Here is a tiny trained network, its code and every weight. The questions are about switching its units off for an input and a target symbol, where a switched-off unit gives its printed mean instead of its output.

import numpy as np


def w(rows, s, z=0):
    codes = np.array(rows[::2]) - 128.0
    scale = np.full(codes.shape[1], s)
    scale[-1] = z or s
    return codes * scale


def f(y):
    return y / 2 * (1 + np.tanh(0.7978845608 * (y + 0.044715 * y**3)))


def softmax(a):
    e = np.exp(a - a.max(-1, keepdims=True))
    return e / e.sum(-1, keepdims=True)


def log_softmax(a):
    a = a - a.max(-1, keepdims=True)
    return a - np.log(np.exp(a).sum(-1, keepdims=True))


def net(x, mask):
    ids = ['δεζημστω'.index(c) for c in x.split()]
    T = len(ids)
    res = E[ids] + P[:T]
    q, k, v = (res @ M[0].T for M in (Q, K, V))
    z = softmax(np.where(np.tri(T) > 0, q @ k.T / 3**0.5, -1e9)) @ v
    res = res + np.where(mask[0], z, O[0][:, -1]) @ O[0][:, :-1]
    y = f(res @ A[0][:, :-1].T + A[0][:, -1])
    res = res + np.where(mask[1:9], y, B[0][:, -1]) @ B[0][:, :-1]
    return log_softmax(res[-1] @ U[:, :-1].T + U[:, -1])


Q, K, V, O, A, B = {}, {}, {}, {}, {}, {}
E = w([
[106,164,37,108,112,103],'δ',
[81,69,81,98,94,241],'ε',
[146,98,98,129,209,149],'ζ',
[69,161,150,143,144,173],'η',
[245,115,34,208,116,205],'μ',
[139,58,28,78,148,159],'σ',
[129,183,114,143,212,83],'τ',
[94,215,117,160,152,95],'ω',
],0.013)
P = w([
[104,174,134,121,133,87],'0',
[57,217,64,62,124,148],'1',
[62,136,45,214,174,189],'2',
[74,102,101,246,136,105],'3',
[164,94,188,183,65,48],'4',
[215,212,176,62,52,90],'5',
[143,132,183,46,150,232],'6',
[139,47,132,73,183,183],'7',
[115,37,105,126,112,61],'8',
],0.012)
Q[0] = w([
[110,162,128,67,234,203],'head 1',
[37,99,45,225,205,137],'head 1',
[210,38,248,125,145,115],'head 1',
],0.011)
K[0] = w([
[114,51,143,232,112,74],'head 1',
[249,137,185,106,27,103],'head 1',
[51,140,106,83,125,105],'head 1',
],0.016)
V[0] = w([
[83,117,158,148,59,203],'head 1',
[149,39,66,44,112,168],'head 1',
[153,91,172,87,251,143],'head 1',
],0.014)
O[0] = w([
[15,102,2,187,156,77,216],'head 1',
[136,143,104,64,226,209,229],'head 1',
[124,12,209,59,161,87,2],'head 1',
],0.012,0.0055)
A[0] = w([
[137,237,1,162,157,157,93],'neuron 1',
[96,79,184,173,37,51,114],'neuron 2',
[201,60,94,185,167,113,254],'neuron 3',
[64,125,132,226,50,74,82],'neuron 4',
[131,102,148,182,140,207,155],'neuron 5',
[195,89,77,119,170,47,196],'neuron 6',
[34,142,195,122,152,45,181],'neuron 7',
[189,145,177,149,10,110,52],'neuron 8',
],0.0072,0.0057)
B[0] = w([
[127,87,183,146,96,167,252],'neuron 1',
[185,105,83,134,151,55,153],'neuron 2',
[112,179,155,70,66,130,151],'neuron 3',
[142,154,104,47,117,128,159],'neuron 4',
[140,156,92,57,110,85,150],'neuron 5',
[79,182,189,180,104,160,137],'neuron 6',
[131,91,132,77,57,104,134],'neuron 7',
[141,116,123,228,254,126,146],'neuron 8',
],0.0096,0.025)
U = w([
[144,228,142,163,53,166,155],'δ',
[39,113,96,163,139,132,217],'ε',
[99,63,186,86,55,126,133],'ζ',
[88,122,68,81,51,80,134],'η',
[122,165,112,138,81,136,31],'μ',
[134,216,73,63,188,138,93],'σ',
[148,69,135,163,117,124,77],'τ',
[150,217,2,155,156,120,1],'ω',
],0.0051,0.0055)

Each question gives the input, a string of symbols that net reads in full, and the target symbol t.
The units are the heads (3 rows each of Q, K, V and O) and the neurons (one row each of A and B). Each row of codes is followed by its name. A weight is (code - 128) times the scale printed after its matrix; where a second scale follows, it is the last column's (O, A, B and U).
mask holds one flag per unit, heads first, then neurons. A switched-off unit (its flag False) gives its mean, the last column of its rows in O or B, instead of its output. The means were averaged over made-up inputs and are rounded, as every weight is.
A unit's drop is (log p(t) with every unit on - log p(t) with that unit switched off) / (log p(t) with every unit on - log p(t) with every unit switched off).
The circuit of an input: a set's keep is (log p(t) with only the set's units on - log p(t) with every unit switched off) / (log p(t) with every unit on - log p(t) with every unit switched off). Starting from all 9 units, units are removed one at a time, each time the one whose removal leaves the highest keep (on an exact tie, the one counted first), for as long as the keep stays at least 0.8.
circuit, biggest first: the units of the circuit, biggest drop first
top k neurons: the k neurons with the biggest drops, biggest first
drop of u: that unit's drop, to one decimal
input ε ω σ ε δ, target ω: circuit, biggest first => (head 1; neuron 8; neuron 2; neuron 1)
input ε ε δ ζ η ζ ε τ δ, target ζ: circuit, biggest first => (head 1)
input σ τ ε σ, target σ: circuit, biggest first => (head 1; neuron 1)
input σ ε σ τ, target σ: circuit, biggest first => (head 1; neuron 1)
input σ ω μ ε μ ω η ε ζ, target ω: top 3 neurons => (neuron 1; neuron 8; neuron 2)
input δ ε σ ζ ω ε σ σ, target ω: top 2 neurons => (neuron 1; neuron 8)
input η ε τ ε η ζ, target τ: circuit, biggest first => (head 1; neuron 8)
input ζ μ ε ω τ ε μ σ, target τ: top 2 neurons => (neuron 8; neuron 2)
input ε σ ω ε τ ε, target ω: circuit, biggest first => (head 1; neuron 8; neuron 1; neuron 2)
input ω δ η ε ε δ δ, target ε: circuit, biggest first => (head 1; neuron 1)
input τ η σ σ ε, target η: circuit, biggest first => (head 1; neuron 4; neuron 1)
input τ μ τ σ, target δ: circuit, biggest first => (head 1; neuron 1; neuron 3)
input ω σ η, target ω: top 4 neurons => (neuron 8; neuron 1; neuron 2; neuron 4)
input ε ε ε δ τ ε τ, target δ: top neuron => (neuron 2)
input σ τ μ, target δ: circuit, biggest first => (neuron 1; neuron 3; head 1)
input σ σ σ ε, target σ: circuit, biggest first => (head 1; neuron 1)
input ε μ μ ε τ ε σ ε, target τ: circuit, biggest first => (head 1; neuron 8; neuron 2)
input ζ ε δ δ ε σ, target δ: circuit, biggest first => (head 1; neuron 1)
input ε σ ε η δ ε τ, target η: top 2 neurons => (neuron 4; neuron 7)
input σ σ δ, target σ: drop of neuron 1 => 0.2
input σ ε σ σ ε τ η δ ω, target τ: drop of neuron 8 => 0.6
input η δ ε ζ, target η: drop of neuron 1 => 0.1
input δ ε ω σ ε ε η, target σ: top 2 neurons => (neuron 1; neuron 5)
